Here is a tiny trained network, its code and every weight. The questions are about switching its units off for an input and a target symbol, where a switched-off unit gives its printed mean instead of its output.

import numpy as np


def w(rows, s, z=0):
    codes = np.array(rows[::2]) - 128.0
    scale = np.full(codes.shape[1], s)
    scale[-1] = z or s
    return codes * scale


def f(y):
    return y / 2 * (1 + np.tanh(0.7978845608 * (y + 0.044715 * y**3)))


def softmax(a):
    e = np.exp(a - a.max(-1, keepdims=True))
    return e / e.sum(-1, keepdims=True)


def log_softmax(a):
    a = a - a.max(-1, keepdims=True)
    return a - np.log(np.exp(a).sum(-1, keepdims=True))


def net(x, mask):
    ids = ['αγελξφ'.index(c) for c in x.split()]
    T = len(ids)
    res = E[ids] + P[:T]
    u = 0
    for l in range(2):
        q, k, v = (res @ M[l].T for M in (Q, K, V))
        z = softmax(np.where(np.tri(T) > 0, q @ k.T / 4**0.5, -1e9)) @ v
        res = res + np.where(mask[u], z, O[l][:, -1]) @ O[l][:, :-1]
        u += 1
        y = f(res @ A[l][:, :-1].T + A[l][:, -1])
        res = res + np.where(mask[u : u + 8], y, B[l][:, -1]) @ B[l][:, :-1]
        u += 8
    return log_softmax(res[-1] @ U[:, :-1].T + U[:, -1])


Q, K, V, O, A, B = {}, {}, {}, {}, {}, {}
E = w([
[229,143,191],'α',
[210,147,191],'γ',
[188,50,197],'ε',
[137,169,100],'λ',
[84,250,154],'ξ',
[48,111,222],'φ',
],0.015)
P = w([
[135,90,225],'0',
[122,64,187],'1',
[131,95,184],'2',
[140,113,177],'3',
[150,138,167],'4',
[157,162,159],'5',
[169,179,146],'6',
[165,200,135],'7',
[168,228,127],'8',
[174,254,112],'9',
[152,169,151],'10',
],0.0063)
Q[0] = w([
[158,110,67],'L0H1',
[73,86,67],'L0H1',
[245,137,224],'L0H1',
[223,122,229],'L0H1',
],0.012)
K[0] = w([
[140,102,117],'L0H1',
[168,83,187],'L0H1',
[128,193,5],'L0H1',
[150,195,54],'L0H1',
],0.016)
V[0] = w([
[90,231,55],'L0H1',
[41,220,88],'L0H1',
[159,149,211],'L0H1',
[2,175,217],'L0H1',
],0.0092)
O[0] = w([
[140,128,241,183],'L0H1',
[109,130,254,192],'L0H1',
[101,110,121,242],'L0H1',
[37,142,190,253],'L0H1',
],0.0075,0.0058)
A[0] = w([
[194,144,133,236],'L0N1',
[50,118,171,91],'L0N2',
[122,178,122,253],'L0N3',
[85,145,176,49],'L0N4',
[159,123,65,45],'L0N5',
[137,143,162,79],'L0N6',
[104,84,114,145],'L0N7',
[246,116,133,125],'L0N8',
],0.012,0.0039)
B[0] = w([
[31,118,118,181],'L0N1',
[163,255,101,254],'L0N2',
[104,1,158,172],'L0N3',
[124,169,89,243],'L0N4',
[214,252,138,147],'L0N5',
[188,128,114,189],'L0N6',
[159,139,44,129],'L0N7',
[24,166,123,192],'L0N8',
],0.0074,0.011)
Q[1] = w([
[87,36,234],'L1H1',
[71,191,102],'L1H1',
[182,155,136],'L1H1',
[138,11,254],'L1H1',
],0.0072)
K[1] = w([
[133,105,226],'L1H1',
[104,205,79],'L1H1',
[146,148,124],'L1H1',
[173,96,255],'L1H1',
],0.0098)
V[1] = w([
[1,55,47],'L1H1',
[212,242,186],'L1H1',
[69,209,166],'L1H1',
[151,127,100],'L1H1',
],0.0062)
O[1] = w([
[62,237,65,51],'L1H1',
[184,20,235,246],'L1H1',
[253,254,53,226],'L1H1',
[65,125,185,117],'L1H1',
],0.0039,0.012)
A[1] = w([
[135,131,116,118],'L1N1',
[224,56,132,138],'L1N2',
[180,141,78,115],'L1N3',
[109,185,206,61],'L1N4',
[138,55,86,254],'L1N5',
[176,190,135,127],'L1N6',
[7,129,168,75],'L1N7',
[104,187,254,140],'L1N8',
],0.0082,0.0052)
B[1] = w([
[137,128,135,125],'L1N1',
[91,196,40,154],'L1N2',
[149,75,176,130],'L1N3',
[134,88,86,199],'L1N4',
[89,65,47,136],'L1N5',
[186,152,123,182],'L1N6',
[163,2,175,142],'L1N7',
[90,61,74,255],'L1N8',
],0.0088,0.02)
U = w([
[104,254,117,138],'α',
[70,186,102,145],'γ',
[85,117,12,2],'ε',
[55,47,195,249],'λ',
[246,95,169,49],'ξ',
[138,190,173,162],'φ',
],0.0078,0.0031)

Each question gives the input, a string of symbols that net reads in full, and the target symbol t.
The units are the heads (4 rows each of Q, K, V and O) and the neurons (one row each of A and B). Each row of codes is followed by its name. A weight is (code - 128) times the scale printed after its matrix; where a second scale follows, it is the last column's (O, A, B and U).
mask holds one flag per unit, layer by layer, with each layer's heads first. A switched-off unit (its flag False) gives its mean, the last column of its rows in O or B, instead of its output. The means were averaged over made-up inputs and are rounded, as every weight is.
A unit's drop is (log p(t) with every unit on - log p(t) with that unit switched off) / (log p(t) with every unit on - log p(t) with every unit switched off).
most important unit: the unit with the biggest drop
k most important neurons: the k neurons with the biggest drops, biggest first
k most important neurons of layer l: the k neurons of layer l with the biggest drops, biggest first
drop when u is switched off: that unit's drop, to one decimal
input ε φ ε ε ξ ε ε λ, target λ: 2 most important neurons of layer 1 : (L1N2, L1N6)
input λ γ α, target λ: most important unit : L0N2
input α γ γ, target α: 4 most important neurons : (L1N8, L0N5, L0N8, L1N4)
input ε α λ φ γ ε ε ε, target λ: 2 most important neurons : (L0N2, L0N4)
input α γ ε ξ ξ ξ φ, target ε: 3 most important neurons : (L1N8, L0N2, L1N4)
input ε α α, target α: 3 most important neurons : (L0N5, L1N8, L0N8)
input ε ε γ ε, target ε: 2 most important neurons : (L0N2, L1N5)
input φ ε ε φ γ φ, target α: 3 most important neurons : (L0N2, L1N8, L0N4)
input ξ γ ε ξ ε λ ε γ, target λ: 3 most important neurons : (L0N2, L0N1, L0N8)
input ε φ ξ ε α ξ γ λ ξ, target λ: 2 most important neurons of layer 0 : (L0N5, L0N3)
input λ ξ γ φ ε λ φ ε ε, target λ: 2 most important neurons : (L0N2, L0N8)
input λ γ ε ξ λ, target λ: 3 most important neurons of layer 0 : (L0N2, L0N4, L0N5)
input γ ε ε γ, target α: 4 most important neurons : (L1N8, L0N5, L1N4, L0N8)
input α γ φ, target ε: 4 most important neurons of layer 0 : (L0N7, L0N2, L0N5, L0N8)
input ξ ε λ α α α γ φ φ, target ξ: 2 most important neurons of layer 1 : (L1N2, L1N6)
input φ ε λ ξ ε ξ ξ φ, target α: 2 most important neurons : (L0N2, L0N4)
input γ γ φ λ ε ε γ ε α, target λ: 2 most important neurons of layer 0 : (L0N2, L0N1)
input ξ λ ξ φ, target ξ: drop when L0N8 is switched off : 0.1
input ξ ξ λ, target ξ: drop when L0H1 is switched off : 0.6
input ξ ξ α γ ε α α ε ξ, target ξ: drop when L1N6 is switched off : 0.1
